In the rows, 128 means zero.
Each row of numbers stands for one thing and depends on some of the facts below. Use the named rows to name the rest.

How the things are related:
<1332> κ:levem α:skugim
<826> κ:dreplim α:sketas
<1386> κ:robagrel α:sketas
<1305> κ:robagrel α:skugim
<1262> κ:robagrel α:potelen
<980> κ:kifa α:sketas
<11> κ:dolok α:rito
<265> κ:kifa α:pidril
<1079> κ:dolok α:potelen η:<276>,<1150>,<887>,<622>,<358>,<669>
<390> κ:robagrel α:skugim η:<1076>,<919>,<338>,<473>
<1221> κ:dreplim α:skugim
<1547> κ:dolok α:zaklu
<1296> κ:levem α:potelen
<345> κ:kifa α:rito
<978> κ:robagrel α:sketas
<65> κ:dreplim α:skugim
<255> κ:robagrel α:skugim
<1429> κ:kifa α:sketas
<817> κ:kifa α:skugim
<654> κ:kifa α:pidril
<1292> κ:robagrel α:potelen
<753> κ:levem α:skugim
<464> κ:levem α:sketas η:<380>,<318>,<147>,<372>,<111>
<1226> κ:levem α:skugim η:<753>,<1459>,<826>,<910>
<113> κ:dolok α:zaklu
<1102> κ:dreplim α:skugim
<111> κ:dolok α:rito
<338> κ:dolok α:skugim
<553> κ:dreplim α:zaklu
<609> κ:levem α:potelen
<591> κ:levem α:skugim
<946> κ:dreplim α:skugim
<570> κ:robagrel α:skugim
<76> κ:levem α:skugim
<1417> κ:dreplim α:sketas
<1058> κ:dreplim α:sketas
<1293> κ:dolok α:rito
<199> κ:dolok α:potelen η:<1292>,<1492>,<317>,<817>,<1181>,<591>,<1393>
<1475> κ:levem α:skugim
<267> κ:dolok α:skugim
<667> κ:levem α:sketas
<1036> κ:kifa α:skugim
<1072> κ:levem α:zaklu
<380> κ:levem α:skugim
<1507> κ:dolok α:pidril η:<667>,<809>,<1033>,<1535>
<358> κ:levem α:zaklu
<811> κ:dolok α:potelen
<961> κ:dolok α:sketas η:<1073>,<811>,<1492>,<888>,<1243>,<1058>,<1305>,<1276>,<151>
<1370> κ:dreplim α:potelen
<1443> κ:dreplim α:pidril
<1085> κ:levem α:zaklu
<1181> κ:kifa α:sketas
<809> κ:dreplim α:pidril
<227> κ:robagrel α:sketas η:<276>,<1076>,<1296>,<928>,<1528>,<1429>,<817>,<1058>,<172>
<488> κ:kifa α:skugim
<122> κ:robagrel α:skugim
<1069> κ:levem α:rito
<926> κ:dolok α:potelen
<1563> κ:dreplim α:skugim
<1582> κ:robagrel α:zaklu η:<667>,<1000>,<11>,<196>
<1276> κ:dreplim α:zaklu
<1000> κ:dreplim α:sketas
<759> κ:dolok α:sketas η:<265>,<1243>,<707>,<677>
<1393> κ:kifa α:sketas
<307> κ:dolok α:skugim η:<574>,<1563>,<1443>,<1076>,<1139>,<1579>,<1232>,<1020>,<394>
<1498> κ:dolok α:potelen
<574> κ:robagrel α:skugim
<1155> κ:dreplim α:skugim
<184> κ:dolok α:pidril
<1076> κ:dreplim α:skugim
<1554> κ:kifa α:pidril
<879> κ:dolok α:sketas
<485> κ:dreplim α:skugim
<661> κ:dreplim α:sketas
<217> κ:dolok α:potelen
<442> κ:kifa α:sketas
<9> κ:kifa α:skugim η:<661>,<570>,<693>,<147>,<345>,<171>,<1338>,<1155>,<1058>,<151>
<1243> κ:dreplim α:sketas
<1581> κ:dolok α:skugim
<1579> κ:robagrel α:skugim
<151> κ:kifa α:sketas
<928> κ:levem α:skugim
<918> κ:robagrel α:sketas
<1598> κ:levem α:skugim
<1338> κ:robagrel α:skugim
<925> κ:levem α:skugim η:<1232>,<1085>,<946>,<317>,<1155>,<461>
<196> κ:dolok α:skugim
<1020> κ:kifa α:skugim
<888> κ:dreplim α:skugim
<664> κ:levem α:zaklu η:<574>,<539>,<372>
<693> κ:dolok α:pidril
<147> κ:dreplim α:skugim
<887> κ:dreplim α:sketas
<492> κ:dolok α:zaklu
<669> κ:dreplim α:zaklu
<1025> κ:robagrel α:potelen η:<1332>,<385>,<553>,<1393>,<1040>
<1168> κ:kifa α:zaklu
<710> κ:levem α:skugim
<356> κ:dolok α:rito η:<1155>,<492>,<1498>,<919>
<317> κ:dreplim α:skugim
<1574> κ:dreplim α:skugim
<616> κ:kifa α:skugim
<770> κ:kifa α:zaklu η:<1232>,<888>,<1554>
<539> κ:kifa α:sketas
<1150> κ:robagrel α:skugim
<1139> κ:robagrel α:sketas
<796> κ:robagrel α:potelen η:<574>,<846>,<267>,<1258>,<1393>
<1535> κ:dolok α:pidril
<1033> κ:robagrel α:skugim
<910> κ:levem α:skugim
<1528> κ:robagrel α:skugim
<422> κ:kifa α:zaklu η:<1492>,<385>,<1574>,<1528>,<1293>,<151>,<1262>
<1492> κ:robagrel α:rito
<1060> κ:robagrel α:zaklu η:<1102>,<1292>,<570>,<265>,<1000>,<1296>,<338>,<65>,<1210>,<1036>
<818> κ:robagrel α:skugim η:<345>,<910>,<1528>,<887>,<654>,<485>
<1459> κ:dolok α:skugim
<461> κ:robagrel α:skugim
<1073> κ:robagrel α:skugim
<276> κ:dreplim α:pidril
<1458> κ:kifa α:potelen η:<184>,<488>,<1072>,<1232>,<1475>,<1370>,<1243>
<1037> κ:dreplim α:skugim η:<276>,<570>,<1076>,<301>,<171>,<1574>,<926>,<1386>,<16>
<318> κ:dreplim α:potelen
<44> κ:kifa α:potelen η:<1563>,<147>,<1085>,<1262>
<677> κ:levem α:sketas
<43> κ:robagrel α:skugim
<1232> κ:dreplim α:zaklu
<657> κ:robagrel α:potelen η:<488>,<1036>
<301> κ:dreplim α:potelen
<962> κ:dreplim α:skugim η:<1150>,<76>,<385>,<910>,<1221>,<1547>,<591>,<1305>
<394> κ:dolok α:sketas
<172> κ:robagrel α:skugim
<372> κ:kifa α:skugim
<1258> κ:dreplim α:skugim
<1172> κ:kifa α:sketas
<726> κ:robagrel α:zaklu
<16> κ:dreplim α:rito
<622> κ:robagrel α:sketas
<237> κ:levem α:skugim η:<1172>,<710>,<1033>,<1168>,<609>,<113>,<919>,<1243>,<1581>
<171> κ:levem α:sketas
<846> κ:dreplim α:sketas
<1291> κ:dreplim α:rito
<1040> κ:levem α:sketas
<107> κ:levem α:skugim η:<1069>,<811>,<693>,<978>,<616>,<1598>,<122>
<1148> κ:kifa α:rito η:<318>,<980>,<753>,<76>,<539>,<1579>,<1475>,<1258>
<1043> κ:dreplim α:rito η:<574>,<488>,<217>,<1535>,<1547>,<65>
<473> κ:dolok α:zaklu
<707> κ:dolok α:potelen
<919> κ:robagrel α:zaklu
<1210> κ:dolok α:skugim
<157> κ:dolok α:skugim
<385> κ:robagrel α:skugim

Some things and their rows:
[ 95 101 170 144 115 180 114  78 208 177 112  91 182 134 123 109 113  89
 141 125 213  78 109  98 145 120 117  94 131 139 157 132 136 243 134 167
 148 135 126 161 136]: <539>
[102 133 160 157  99 184 100  78 191 176 127 107 134 129 113 115  93 105
 110 150 171  87 141  70 143 109 166 119 179 151 147 108 157 227 163 130
 114 156 131 126 132]: <654>
[113 112 140 100 105 158  74 162  97 129 154 152 128  85 145 139  81 119
 119 111 117  99 141 119  96 155 128 105 182 149 110  90 102  90 128 116
 106 139 139 132  93]: <255>
[103 104 159  79 135 155  75 155 115 153 125 149 188  61 169 149  93 130
 158  84 137  89 102 136 106 157 108 113 129 124 136 113  82 118 106 149
 124 117 132 171 113]: <918>
[115  63 125 103  89 153  99 173  92 107 147 139 138 104 142 122  73 115
 118 123 156  86 160 140 101 156  99  77 186 149  89  85  98  98 122 124
 119 144 141 139  81]: <574>
[154 127 111 137 167 113 148 166 128 111 115 141 134 136 118 128 213 141
 129 144 103 168 107 133 114 187 108 109 113 103 145 172  91  78 110 112
 159 122 119 154 145]: <473>
[107 110 137 103 106 169  75 156  99 132 155 152 122  84 147 146  84 114
 121 108 113  97 137 117 102 155 122 105 180 153 108  91 110  76 132 120
 107 133 151 132  85]: <461>
[133 155  90 106 141  59 109 126 118  72 152 119  95 160 148 135 106 142
 107 115 147 131 160 178 112  47 140 152  80 133 109 118 184 139 128  95
  66 126 105  69 113]: <910>
[117 146  94 110 189  70 117 126 174  66 153 124 129 189 172 157 176 117
 117  86 147 166  94 177 108  65  92 106  51 157 127 160 179  96 122 103
 101 100 122 121 117]: <1085>
[131 152  96  97 189  60 109 136 174  63 152 124 131 187 167 153 172 134
 118 102 148 161 110 173  93  65 104 109  55 145 133 157 162 119 113  90
  97 115  98 123 131]: <358>
[136 156  96 168 114 135 163 108 113 138 115 126  68 121 101 133 148 118
 121 161  93 139 136 121 156 125 140 144 133 124 119 131 149 111 135 134
 137 125 140 117 131]: <888>
[130 142 126  92 186  79 110 121 153  90 124 115 146 132 169 156 124 164
 134  70 182 153 101 180 125  60 132 163  27 128 120 141 173 146 105 131
 103  86 123 111 135]: <171>
[ 92 132 181 137 127 182 104  75 205 186 121  98 173 129 121 121 115  93
 141 121 185  84  99  83 141 114 135 107 130 141 168 133 136 237 137 163
 143 128 123 164 147]: <442>
[ 99  92 169 162  72 145 141  98 182 146 166  99 150 217 102  79 114  39
 108 164 155  96 135  92 112 116 113  60 184 169 155 123 166 187 161 156
 146 170  99 127 102]: <1148>
[145 139 113 150 148 134 153 104 129 129  95 118 129 111 108 128 164 153
 141 137 137 145 128 124 163 147 127 156 110 102 136 149 110 144 122 118
 144 118 148 129 158]: <301>
[153 132 107 160 127 134 159 125 122 137  94 129  86 104 100 123 133 156
 119 164 126 143 148 114 159 129 153 157 132 108 112 125 130 146 124 126
 135 129 133 121 148]: <809>
[137 144  92 131 139 128 156 127  95 138  94 138 127  87 124 137 161 154
 153 129  99 138 125 142 158 157 119 160 108  87 130 148  97 104 123 118
 135 113 151 139 151]: <811>
[114 148 166 150  93 186 112  91 180 158 150 109 108 164  99 116  86 100
 103 159 159  87 142  63 124  99 161  95 186 173 137 103 142 216 148 122
 145 161 121 148 142]: <1036>

Rows to name:
No name comes twice in this set of rows, the named rows included.
[107 131 148  97 106 134  65 169 104 137 173 158 128 114 145 134 112  83
 121 124  71  96 122 124  68 158 117  82 171 148 143 110 114  70 129 123
  95 147 106 129  81] | <1492>
[118  99 174  73 132 120 104 176 116 116 166 164 204 161 164 131 121 125
 141 103  88 126  99 116  66 156  93  81 169 151 141 125  61  90 127 121
 147 156 106 183 122] | <1582>
[136 146 100 151 139 136 162 103 129 135  94 120 115 112 113 134 157 143
 148 140 122 133 129 129 165 132 121 149 108 106 130 146 111 146 122 126
 154 117 151 143 160] | <1370>
[140 125 108 124 114  99 181 122  69 141  97 137 164 122 131 109 139 153
 166 126  73 142 133 151 161 151 112 177 118  84 143 147  95 110 142 132
 137 129 137 124 149] | <199>
[141 126 105 172 120 134 160 115 122 124 111 115  84 123  95 121 154 123
 115 160 131 148 145 122 159 150 138 138 136 119 118 133 148 110 138 134
 139 122 146 100 124] | <1563>
[141 125 118 146 146 124 161 119 138 149  83 114 141  97 112 125 161 140
 155 139 151 132 114 144 160 143 117 146  84  86 144 152 114 163 107 159
 153 110 126 146 150] | <846>
[138 135 133 113 128 104 191 140  87 158  93 153 153 116 131 126 127 160
 174 120  73 152  93 144 148 139 120 172  92  93 130 142  95 111 108 172
 175 107 126 166 163] | <759>
[141 143 135 145 155 121 149 111 134 160  89 121 138  98 114 131 166 141
 156 127 127 147 100 133 159 146 132 166  84  92 155 154 123 151 112 159
 147 109 128 137 154] | <1058>
[ 96  94 143  74  97 127 101 139  80 145 136 155 211 107 175 120  81 125
 166  88 102  86 133 141 114 142  92 134 166 124 141 110  78 120 146 125
 101 153 136 143 112] | <1025>
[107  95 135 101 102 160  83 163  97 123 155 145 130  90 145 134  83 116
 118 111 132  96 146 123 100 161 118  96 181 148 105  90 104  84 130 120
 108 139 146 132  86] | <1579>

The same things again, as new rows of numbers:
Some rows with their names:
[115 112 105 126 116 111 163 118 128 154 112 147 131 161 121 149  83 148
 138 169 182 132 181  84 134 119 112 152 124 174 141 154 153  88 183 108
 112 126]: <826>
[ 96 113 108  88 157  86  86  86 133 173 102  92 160 172 133 137  68  88
 154  97  93 131 134  27 135 118  98  94  80 165 101 178 178 101 140 152
 138 144]: <918>
[188 137  68 168 157 193 208 105 137 176 113 145 139 171 176 147 155  95
  85 113 179 136 103 135 125 178  99 113 192 171 139 138 115  72 122 104
 188 144]: <961>
[128 145 153 130 155 132 116 131 114  98 147 137 126 124 149 114 172 118
 144  72  94 136 115 164 105 135 146 118 147 121 130  92  88 162  74 142
 118 136]: <422>
[118 123 124 110 145 108 164  97 132 149 121 109 146 127 186 129 188  90
 136  94 136 141 144 146  87 138  99 113 143 160 110 109 139 112 111 160
 134 144]: <1458>
[109 112 120 142 171 149 175 124 126 168  77 119 139 147 158 135 143  97
 112 124 109 127 140 117 106 128  70 110 139 160 116 139 154  71 132 157
 106 135]: <539>
[109 114 142 152 149 172 115 153 124 109 107 123 121  99 121 114 156 112
 102 128  89 105  95 153 137 123 120 110 131  82 116 125 129 149  94 140
 111 131]: <488>
[106 146 186 133 120 105 135 165 112  83 155 161 115  96 118 112 166 164
 145 165 111 134 158 187 106 110 149 160 124 136 155  97 106 165 135 180
  70 116]: <1085>
[195 143  86 149 133 187 176 113 141 149 136 133 130 135 173 132 174 111
  92  95 161 153  87 176 121 167 127 121 192 145 143 101  96  99 115 110
 199 133]: <356>
[201 142 111 166 111 209 149 146 118 130 143 135  98 108 161 124 165 155
 102  66 116 143  68 185 115 136 154 130 201 118 139  68  82 118 124  98
 178 124]: <1547>
[ 79 123 153 142 135 121 145 158 115  65 131 179 146 107 121 123 178 129
 128 201 153 103 146 161 143 136 153 140 126 110 156 144 126 201 107 150
  79 132]: <237>
[186 127  99 182 121 225 150 150 135 134 126 136 116 102 138 129 158 115
  70 120 141 113  56 172 150 153 144 110 189  91 144 111 104 138 112  95
 192 129]: <1581>
[129 127 133 136  96 125  94 151 130 104 152 150 111 114  73 128  90 149
 123 185 159 121 128 140 156 118 154 153 101  98 160 138 115 153 145 103
 125 114]: <1155>
[197 154  84 136 128 162 204  96 145 163 136 121 125 141 191 144 180 121
  99  73 171 151 116 159 107 162 125 124 204 159 119  96 107  74 116  81
 188 140]: <1079>
[157 129 148 119 130  85 169 137 128 159 120 104 144 126 155 126 174 114
 161  87 111 128 133 139  65 145  85 125 151 135  98  92 127 101 127 178
 137 126]: <1554>
[125 122 134 130  99 135  99 141 122 103 148 151 113 119  77 129  88 155
 123 178 156 117 132 137 154 116 153 157 103  99 154 140 118 153 141  97
 119 117]: <317>
[185 136  94 176 120 225 152 143 136 118 124 128 112 117 136 126 158 128
  63 110 133 120  53 179 153 149 141 123 185  89 131 109  96 122 101  85
 182 122]: <1210>
[163 110 125  93  68  59 150 127 115 137 150 134 131 138 116 133 120 168
 174 140 173 142 161 122  82 125 115 185 114 148 129  96 134 106 184 140
 141 113]: <1443>

Rows to name:
No name comes twice in this set of rows, the named rows included.
[ 97 124 171 125 122 114 142 151  95  69 153 172 123 101 141 117 178 157
 155 152 124 132 162 183  99 117 163 172 125 139 156 100 103 178 121 166
  63 131] | <664>
[111 132 126  61 126  55  71  83 149 156 119  57 143 143 136 127  93 112
 165  68  84 144 140  61 121 110 109 103  85 153  80 134 167  99 142 147
 142 129] | <1292>
[ 91 119 125  88 145 106  29  99 125 108 136 100 154 142 100 120  86  89
 145  97  79 119  88  75 160 123 146 108  57  96 108 160 138 179  84 127
 138 139] | <390>
[201 151 106 161 131 188 180 122 145 160 129 124 108 127 170 133 156 132
  86  90 144 147  93 177 121 151 122 122 195 137 130  95  98  74 125  95
 184 126] | <1293>
[139 142 125  89  87  72 141 108 145 136 147 124 123 144 122 138 114 162
 144 154 184 156 180 123 120 116 122 154 122 168 133 116 135 103 171 117
 129 114] | <301>
[129 121 119 111 100  97 127 120 129 127 149 142 123 132 123 138 101 159
 152 155 181 144 161 119 128 118 145 147 126 152 154 120 132 134 167 113
 127 122] | <1291>
[111 110 129 122 169 135 151 108 118 132 121 130 140 128 174 128 170  96
 132  92 123 136 137 150  96 136 114 121 135 144 120 110 125 125  99 144
 117 142] | <1148>
[101 132 173 133 117 109 133 171 108  79 150 161 118  93 127 115 172 168
 154 163 116 129 157 180 108 110 155 158 137 134 155  96 114 174 145 179
  75 122] | <1072>
[104 128 121  99 166  80  83  97 140 181 105  93 155 167 122 142  62  81
 162 103  95 130 141  29 131 125  97  88  88 162 105 181 172  99 144 152
 137 141] | <978>
[121 116  96 123 115 102 156 114 128 146 115 151 136 167 122 145  92 141
 135 177 187 139 169  83 137 121 104 147 124 176 152 154 156 102 179 119
 122 125] | <1417>
[ 88 139 177 157 140 126 145 173 124  93 137 166 125  86 109 126 149 141
 131 203 137  99 158 164 137 128 149 128 130 101 152 149 117 173 119 149
  69 122] | <1598>

Now the same things, written a new way:
Known rows:
[123 138 124 141 142 164 117  98 107 130 124 120 165 105 122 147 110 141
  82 131 103  69 113 127 120 130 157 158 146 128 111 132 178]: <818>
[146 107 145 112 134 129 135 104 102  92 129 125 122 160 126 115 126 103
 127 130 121 172 115 130 113 144  94 145 132 125 121 134 149]: <76>
[136 119 132 110 131 132 111 102 109 102 134 160 139 186 137 120 157  97
 140 107  96 129 128 151 154 147 105 138 139 111 122 131 121]: <1210>
[124 119 135 122 131 148  94  92 114 131 118 134 120  79 137 140 150 128
  89 148 106  93 119 126 134 122 125 145 160 117  88 136 163]: <1033>
[127 106 138 117 127 123  86 100 100  86 131 158 144 174 147 114 146 112
 146 130 127 133 120 140 144 163 107 127 108 106 121 126 119]: <492>
[134  98 139 133 133 124 120 117 101  80 136 144 130 160 133 128 139 119
 144 126 119 159 110 127 119 152 111 137 103 106 126 126 147]: <358>
[137  99 129 124 133 125 113 101 117  78 128 150 140 171 137 116 126 130
 134 122 155 163 114 115 107 152 106 143 124 127 136 116 150]: <664>
[135 114 135 108 122 132 108 104 108 103 135 166 141 183 141 121 157  94
 143 114  96 132 126 148 153 150 104 140 139 108 123 131 117]: <338>
[127 136 129 119 127 173 117 101 109 148 125 113 133  93 120 139 137 144
 103 150 125  54 115 140 116 120 121 148 148 123  98 128 120]: <918>
[119 112 127 135 135 153  82 102 107 121 123 146 144  87 135 137 134 146
  84 156 125  92 117 118 120 139 150 142 127 117  99 129 168]: <726>
[142 109 136 104 126 135 118  98 102  95 139 141 143 188 133 109 142  99
 124 120 115 146 122 146 135 158 102 141 139 133 120 132 125]: <267>
[136 139 127 107 127 137 122  95 110  99 133 139 144 210 129 126 146 128
 151  95 132  84 129 173 143 139  77 146 151 135 126 116  89]: <759>
[138  91 140 143 130 114 136 131 126 125 111  86  76  32 143 121 106 151
  92 192 173 130 130  94  71  91 129 131  99  97 121 129 181]: <318>
[124 126 133 122 128 162 106 102 115 146 126 134 140  73 134 136 141 125
  95 144  88 104 116 122 140 128 146 152 124  99 101 135 165]: <570>
[126 102 114 137 139 131 107 111 108  69 137 146 161 199 144 120 133 123
 118 117 141  72 136 153 123 153  99 133 108 127 143 123  94]: <199>
[142 136 144 139 118 113 148 122 133 146 106 111  82  54 131 142 129 145
 108 150 126 151 117 102 115  77 151 146 143  83 118 123 228]: <1102>
[139 153 132 147 129 121 154 114 135 146 101  98 118  49 135 146  98 163
 109 131 126 136 120 101 110  87 169 153 147  90 134 116 235]: <1037>
[133 106 136 118 125 122  92 104 104  88 136 173 148 181 147 119 155 113
 146 121 120 138 121 139 146 161 109 133 108 107 125 125 118]: <473>

Which thing is each row?
No name comes twice in this set of rows, the named rows included.
[132 121 126 110 118 181 111 100 116 161 123 123 130  89 123 116 144 138
 102 154 132  75 121 126 119 120 125 151 135 120  99 125 119] | <1139>
[143 126 126 113 135 142 141  99 116 103 126 107 135 181 123 113 124 138
 151 106 151 115 121 140 109 135  79 156 141 125 137 113 103] | <464>
[117 100 109 146 136 153  86 113 129 118 127 143 132  90 145 137 138 145
  70 159 142  41 131 127 119 125 124 138 123 125 106 129 131] | <657>
[141 119 135  93 115 151 119 101 107 117 137 135 140 189 131 102 153 110
 147 128 133 111 130 153 130 149  83 142 122 120 123 121  74] | <394>
[137 131 136 108 124 144 124 101 101 105 137 128 143 199 125 114 139 119
 156 112 125  95 123 167 131 141  85 141 137 123 122 124  68] | <879>
[147 117 137 111 127 142 143 110 103 102 137 112 116 179 113 122 143 118
 155 117 127 130 119 150 116 132  79 152 127 118 123 122 105] | <1040>
[133 119 152 149 133 105 132 119 111 124 102  93  92  30 137 142 103 162
 114 173 144 147 111  96  95  99 150 131 114  77 116 122 218] | <1276>
[130  94 128 129 133 134  96 121 110  86 140 150 139 174 152 112 151 105
 131 151 117  91 139 149 130 157 106 130  88  96 134 132  88] | <926>
[141 144 135 152 138 118 161 112 123 126 102  90 108  73 116 152  86 155
  89 136 146 136 117 107 101  84 156 148 163 115 127 121 229] | <962>
[134 108 153 133 120 111 120 116 125 140 100 104  89  28 145 123 116 155
 111 186 159 172 116  84  92  98 155 134 111  82 115 122 210] | <1232>
[118  90 123 139 142 161  90 118 109 123 127 121 139  62 145 121 129 133
  84 187 124  63 128 120 102 131 127 140  90 104 106 137 127] | <1262>
[136 139 138 123 145 121 131  85 106  79 118  95 146 158 142 128 115 134
 153 108 117 118 118 140 121 144  91 157 153 119 134 123 156] | <107>
[145 139 150 138 125 132 167 131 113 154 109  76  77  50 112 143 111 152
 123 156 134 122 116 124  90  74 141 146 129  86 115 124 172] | <887>
[134  92 137 119 131 126  95 108  92  79 140 164 137 190 130 114 145 108
 123 123 129 153 120 143 136 160 111 127 113 121 117 134 116] | <1547>
[147 122 149 130 121 117 152 116 122 144 105  93  82  45 125 127 107 145
  92 162 149 182 115  96  94  84 145 146 137 103 113 128 229] | <1258>

